Below are the code and all the weights of a small trained network. Each question names an input and a target symbol and asks about switching units off, where a switched-off unit gives its printed mean instead of its output.

import numpy as np


def w(rows, s, z=0):
    codes = np.array(rows[::2]) - 128.0
    scale = np.full(codes.shape[1], s)
    scale[-1] = z or s
    return codes * scale


def norm(h):
    return h / np.sqrt((h * h).mean(-1, keepdims=True) + 1e-5)


def f(y):
    return y / 2 * (1 + np.tanh(0.7978845608 * (y + 0.044715 * y**3)))


def softmax(a):
    e = np.exp(a - a.max(-1, keepdims=True))
    return e / e.sum(-1, keepdims=True)


def log_softmax(a):
    a = a - a.max(-1, keepdims=True)
    return a - np.log(np.exp(a).sum(-1, keepdims=True))


def net(x, mask):
    ids = ['ΓΠαημτω'.index(c) for c in x.split()]
    T = len(ids)
    res = E[ids] + P[:T]
    r = norm(res)
    for j in range(2):
        rows = slice(3 * j, 3 * j + 3)
        q, k, v = (r @ M[0][rows].T for M in (Q, K, V))
        z = softmax(np.where(np.tri(T) > 0, q @ k.T / 3**0.5, -1e9)) @ v
        o = O[0][rows]
        res = res + np.where(mask[j], z, o[:, -1]) @ o[:, :-1]
    y = f(norm(res) @ A[0][:, :-1].T + A[0][:, -1])
    res = res + np.where(mask[2:10], y, B[0][:, -1]) @ B[0][:, :-1]
    return log_softmax(norm(res)[-1] @ U[:, :-1].T + U[:, -1])


Q, K, V, O, A, B = {}, {}, {}, {}, {}, {}
E = w([
[160,50,152,123,147],'Γ',
[173,58,156,103,114],'Π',
[107,113,10,123,69],'α',
[154,41,159,96,108],'η',
[178,163,153,199,111],'μ',
[97,99,157,102,40],'τ',
[129,197,128,2,132],'ω',
],0.0086)
P = w([
[255,108,138,66,38],'0',
[200,107,153,110,55],'1',
[168,144,143,103,42],'2',
[154,146,140,129,54],'3',
[123,77,157,176,114],'4',
[116,123,159,168,114],'5',
[104,133,142,170,118],'6',
[87,114,141,198,131],'7',
[68,119,137,212,161],'8',
[44,146,147,213,155],'9',
[76,99,160,188,103],'10',
],0.0055)
Q[0] = w([
[150,81,202,153,39],'head 0',
[96,78,87,148,155],'head 0',
[114,41,183,124,3],'head 0',
[137,73,186,253,105],'head 1',
[185,136,103,156,199],'head 1',
[178,226,71,120,124],'head 1',
],0.0076)
K[0] = w([
[15,141,72,102,230],'head 0',
[134,173,153,166,121],'head 0',
[34,255,137,223,209],'head 0',
[68,151,134,245,52],'head 1',
[115,37,197,73,122],'head 1',
[215,80,223,124,8],'head 1',
],0.007)
V[0] = w([
[157,226,71,200,133],'head 0',
[143,255,190,4,197],'head 0',
[97,143,213,169,120],'head 0',
[204,237,200,212,99],'head 1',
[193,124,82,155,209],'head 1',
[29,89,40,70,76],'head 1',
],0.0061)
O[0] = w([
[146,246,121,216,122,44],'head 0',
[27,151,134,97,248,228],'head 0',
[166,120,253,107,27,90],'head 0',
[157,152,195,193,179,198],'head 1',
[226,192,31,144,200,3],'head 1',
[127,140,54,188,61,162],'head 1',
],0.006,0.003)
A[0] = w([
[182,182,168,210,161,228],'neuron 0',
[46,218,107,69,144,184],'neuron 1',
[142,76,130,83,212,68],'neuron 2',
[146,91,172,143,146,57],'neuron 3',
[44,124,55,211,32,252],'neuron 4',
[74,47,153,182,176,218],'neuron 5',
[105,57,61,55,106,224],'neuron 6',
[104,198,116,1,31,196],'neuron 7',
],0.0073,0.0034)
B[0] = w([
[130,154,254,72,131,160],'neuron 0',
[51,142,83,83,221,203],'neuron 1',
[122,165,131,149,121,140],'neuron 2',
[145,189,118,140,67,126],'neuron 3',
[173,237,144,160,127,222],'neuron 4',
[81,212,155,60,145,199],'neuron 5',
[70,187,43,162,177,240],'neuron 6',
[85,150,182,164,191,255],'neuron 7',
],0.0066,0.0068)
U = w([
[192,128,95,78,135,2],'Γ',
[181,102,104,83,130,82],'Π',
[195,203,60,181,115,165],'α',
[151,112,91,85,90,77],'η',
[253,198,220,94,159,141],'μ',
[89,147,163,143,2,124],'τ',
[77,211,148,104,232,193],'ω',
],0.0087,0.0024)

Each question gives the input, a string of symbols that net reads in full, and the target symbol t.
The units are the heads (3 rows each of Q, K, V and O) and the neurons (one row each of A and B). Each row of codes is followed by its name. A weight is (code - 128) times the scale printed after its matrix; where a second scale follows, it is the last column's (O, A, B and U).
mask holds one flag per unit, heads first, then neurons. A switched-off unit (its flag False) gives its mean, the last column of its rows in O or B, instead of its output. The means were averaged over made-up inputs and are rounded, as every weight is.
A unit's drop is (log p(t) with every unit on - log p(t) with that unit switched off) / (log p(t) with every unit on - log p(t) with every unit switched off).
The circuit of an input: a set's keep is (log p(t) with only the set's units on - log p(t) with every unit switched off) / (log p(t) with every unit on - log p(t) with every unit switched off). Starting from all 10 units, units are removed one at a time, each time the one whose removal leaves the highest keep (on an exact tie, the one counted first), for as long as the keep stays at least 0.8.
units of the circuit, in order: the units of the circuit, biggest drop first
most important unit: the unit with the biggest drop
k most important neurons: the k neurons with the biggest drops, biggest first
which heads matter: for each layer, one digit per head in row order, 1 if its drop is at least 0.15 and else 0, layers parted by /
input τ η μ Γ ω ω μ α, target α: units of the circuit, in order : [head 0; neuron 4]
input ω μ η μ η τ α τ η, target α: units of the circuit, in order : [head 1; neuron 4; head 0]
input ω ω ω μ τ ω μ α Γ, target μ: which heads matter : 10
input τ α ω ω α α α η, target α: which heads matter : 01
input τ τ Γ, target τ: units of the circuit, in order : [head 0; head 1]
input ω ω τ μ Π Π Π η, target μ: 2 most important neurons : [neuron 6; neuron 1]
input τ Π τ, target τ: which heads matter : 10
input ω ω τ α Γ μ τ Γ, target τ: units of the circuit, in order : [head 0; neuron 7]
input τ μ μ τ, target μ: units of the circuit, in order : [head 1; head 0]
input η η ω μ α τ, target α: most important unit : neuron 4
input ω α μ ω τ μ τ τ Π α Γ, target α: which heads matter : 01
input τ τ η ω τ τ ω τ Π μ, target τ: units of the circuit, in order : [head 0; head 1; neuron 7]
input Π τ η, target τ: units of the circuit, in order : [head 0; neuron 1]
input ω ω ω μ ω μ η, target μ: which heads matter : 01
input Γ η η, target η: which heads matter : 10
input τ Π α μ Π τ Γ τ, target τ: units of the circuit, in order : [head 0]
input η τ Π μ Γ Π, target μ: which heads matter : 01
input τ η ω μ μ α, target μ: which heads matter : 11
input η η η, target η: which heads matter : 10
input ω ω τ τ α Π, target α: most important unit : head 1
